Below is a small trained network, with its code and all its weights. Each question gives an input and a class and asks what happens when units are switched off, that is, made to give their printed mean instead of their output.

import numpy as np


def w(rows, s, z=0):
    codes = np.array(rows[::2]) - 128.0
    scale = np.full(codes.shape[1], s)
    scale[-1] = z or s
    return codes * scale


def norm(h):
    return h / np.sqrt((h * h).mean(-1, keepdims=True) + 1e-5)


def f(y):
    return y / 2 * (1 + np.tanh(0.7978845608 * (y + 0.044715 * y**3)))


def log_softmax(a):
    a = a - a.max(-1, keepdims=True)
    return a - np.log(np.exp(a).sum(-1, keepdims=True))


def net(x, mask):
    res = np.array(x, float).reshape(1, 3) / 4 @ E
    u = 0
    for l in range(2):
        y = f(norm(res) @ A[l][:, :-1].T + A[l][:, -1])
        res = res + np.where(mask[u : u + 13], y, B[l][:, -1]) @ B[l][:, :-1]
        u += 13
    return log_softmax(norm(res)[-1] @ U[:, :-1].T + U[:, -1])


A, B = {}, {}
E = w([
[58,105,58,4,127,176],'x0',
[101,107,191,159,199,215],'x1',
[102,134,120,162,64,166],'x2',
],0.0038)
A[0] = w([
[112,94,142,172,3,210,45],'0.n0',
[145,117,111,127,121,135,74],'0.n1',
[141,127,124,192,161,125,33],'0.n2',
[71,88,100,77,117,153,87],'0.n3',
[109,92,162,199,126,74,100],'0.n4',
[188,106,130,82,224,77,107],'0.n5',
[121,146,128,169,10,220,28],'0.n6',
[116,92,148,109,219,75,47],'0.n7',
[128,181,108,128,32,70,43],'0.n8',
[248,108,172,66,108,190,7],'0.n9',
[127,91,107,171,148,118,92],'0.n10',
[125,171,149,120,134,201,111],'0.n11',
[119,185,148,159,160,231,69],'0.n12',
],0.0055,0.0017)
B[0] = w([
[122,225,143,123,254,64,221],'0.n0',
[111,120,151,139,122,123,104],'0.n1',
[131,149,112,87,80,194,153],'0.n2',
[198,182,155,84,81,191,217],'0.n3',
[187,157,152,53,109,165,219],'0.n4',
[150,239,110,123,213,140,251],'0.n5',
[98,231,144,135,253,52,213],'0.n6',
[102,183,136,156,196,76,175],'0.n7',
[208,37,126,92,152,128,240],'0.n8',
[77,126,123,151,132,93,86],'0.n9',
[120,135,111,114,99,148,125],'0.n10',
[170,99,97,114,124,165,155],'0.n11',
[175,26,146,103,143,107,205],'0.n12',
],0.0075,0.0017)
A[1] = w([
[47,204,94,161,190,60,194],'1.n0',
[79,66,81,151,67,1,48],'1.n1',
[163,149,157,186,90,67,90],'1.n2',
[70,135,74,93,104,78,215],'1.n3',
[26,114,135,69,139,157,89],'1.n4',
[150,126,175,194,124,122,48],'1.n5',
[139,150,117,126,114,142,144],'1.n6',
[122,15,146,112,175,85,88],'1.n7',
[180,95,127,106,134,147,180],'1.n8',
[87,105,153,149,154,167,56],'1.n9',
[135,175,113,133,150,151,182],'1.n10',
[56,77,162,157,178,165,5],'1.n11',
[61,35,126,200,169,183,30],'1.n12',
],0.0085,0.0014)
B[1] = w([
[65,168,212,196,212,86,252],'1.n0',
[255,63,90,111,213,107,155],'1.n1',
[94,98,127,164,153,233,198],'1.n2',
[162,105,155,220,188,178,156],'1.n3',
[139,137,121,241,86,184,160],'1.n4',
[96,133,51,142,78,175,174],'1.n5',
[88,73,136,117,149,124,145],'1.n6',
[96,79,163,58,41,101,154],'1.n7',
[65,119,157,126,116,57,210],'1.n8',
[179,157,69,141,149,88,133],'1.n9',
[104,58,141,138,92,71,205],'1.n10',
[209,120,107,151,184,98,146],'1.n11',
[214,59,99,87,178,93,145],'1.n12',
],0.01,0.0038)
U = w([
[100,187,186,175,237,88,195],'0',
[241,6,110,45,138,71,172],'1',
[94,108,124,158,30,254,179],'2',
[56,122,209,34,90,32,131],'3',
[138,214,60,46,92,102,3],'4',
[135,210,61,59,100,92,4],'5',
],0.0084,0.0042)

Each question gives the input, the list of numbers given to net, and the class t.
The units are the neurons (one row each of A and B). Each row of codes is followed by its name. A weight is (code - 128) times the scale printed after its matrix; where a second scale follows, it is the last column's (A, B and U).
mask holds one flag per neuron, layer by layer. A switched-off neuron (its flag False) gives its mean, the last column of its row in B, instead of its output. The means were averaged over made-up inputs and are rounded, as every weight is.
A unit's drop is (log p(t) with every unit on - log p(t) with that unit switched off) / (log p(t) with every unit on - log p(t) with every unit switched off).
The circuit of an input: a set's keep is (log p(t) with only the set's units on - log p(t) with every unit switched off) / (log p(t) with every unit on - log p(t) with every unit switched off). Starting from the 12 units with the biggest drops (on a tie, the unit counted first), units are removed one at a time, each time the one whose removal leaves the highest keep (on an exact tie, the one counted first), for as long as the keep stays at least 0.8.
units of the circuit, in order: the units of the circuit, biggest drop first
most important unit: the unit with the biggest drop
top k neurons: the k neurons with the biggest drops, biggest first
k most important neurons of layer l: the k neurons of layer l with the biggest drops, biggest first
input [-5,7,-6], class 1: 3 most important neurons of layer 0 => [0.n6, 0.n0, 0.n12]
input [-4,-5,4], class 1: most important unit => 0.n8
input [2,3,-1], class 3: units of the circuit, in order => [0.n12, 1.n7]
input [-1,-3,0], class 3: units of the circuit, in order => [0.n8, 1.n7, 1.n8]
input [-2,1,-3], class 3: units of the circuit, in order => [1.n3, 1.n11]
input [7,-1,-6], class 2: units of the circuit, in order => [0.n0, 1.n4]
input [7,-5,8], class 0: top 4 neurons => [0.n6, 0.n0, 0.n4, 1.n3]
input [8,-5,-5], class 2: 3 most important neurons of layer 0 => [0.n6, 0.n0, 0.n3]
input [-2,4,3], class 1: 2 most important neurons of layer 0 => [0.n12, 0.n5]
input [5,-7,6], class 1: top 2 neurons => [0.n8, 0.n5]
input [0,3,2], class 3: top 2 neurons => [0.n12, 1.n7]
input [2,-8,8], class 0: top 2 neurons => [0.n6, 0.n0]
input [-5,-3,2], class 2: 2 most important neurons of layer 1 => [1.n2, 1.n0]
input [-2,-8,5], class 1: units of the circuit, in order => [0.n8]
input [-3,2,2], class 3: 2 most important neurons of layer 1 => [1.n4, 1.n0]
input [7,-6,3], class 2: top 2 neurons => [0.n3, 0.n12]
input [5,-5,-4], class 1: 3 most important neurons of layer 0 => [0.n6, 0.n0, 0.n2]
input [5,-7,-8], class 0: 3 most important neurons of layer 0 => [0.n5, 0.n12, 0.n4]
input [6,-4,-4], class 2: 2 most important neurons of layer 1 => [1.n0, 1.n3]
input [5,2,0], class 2: 2 most important neurons of layer 1 => [1.n4, 1.n0]
input [1,-1,0], class 3: most important unit => 0.n3
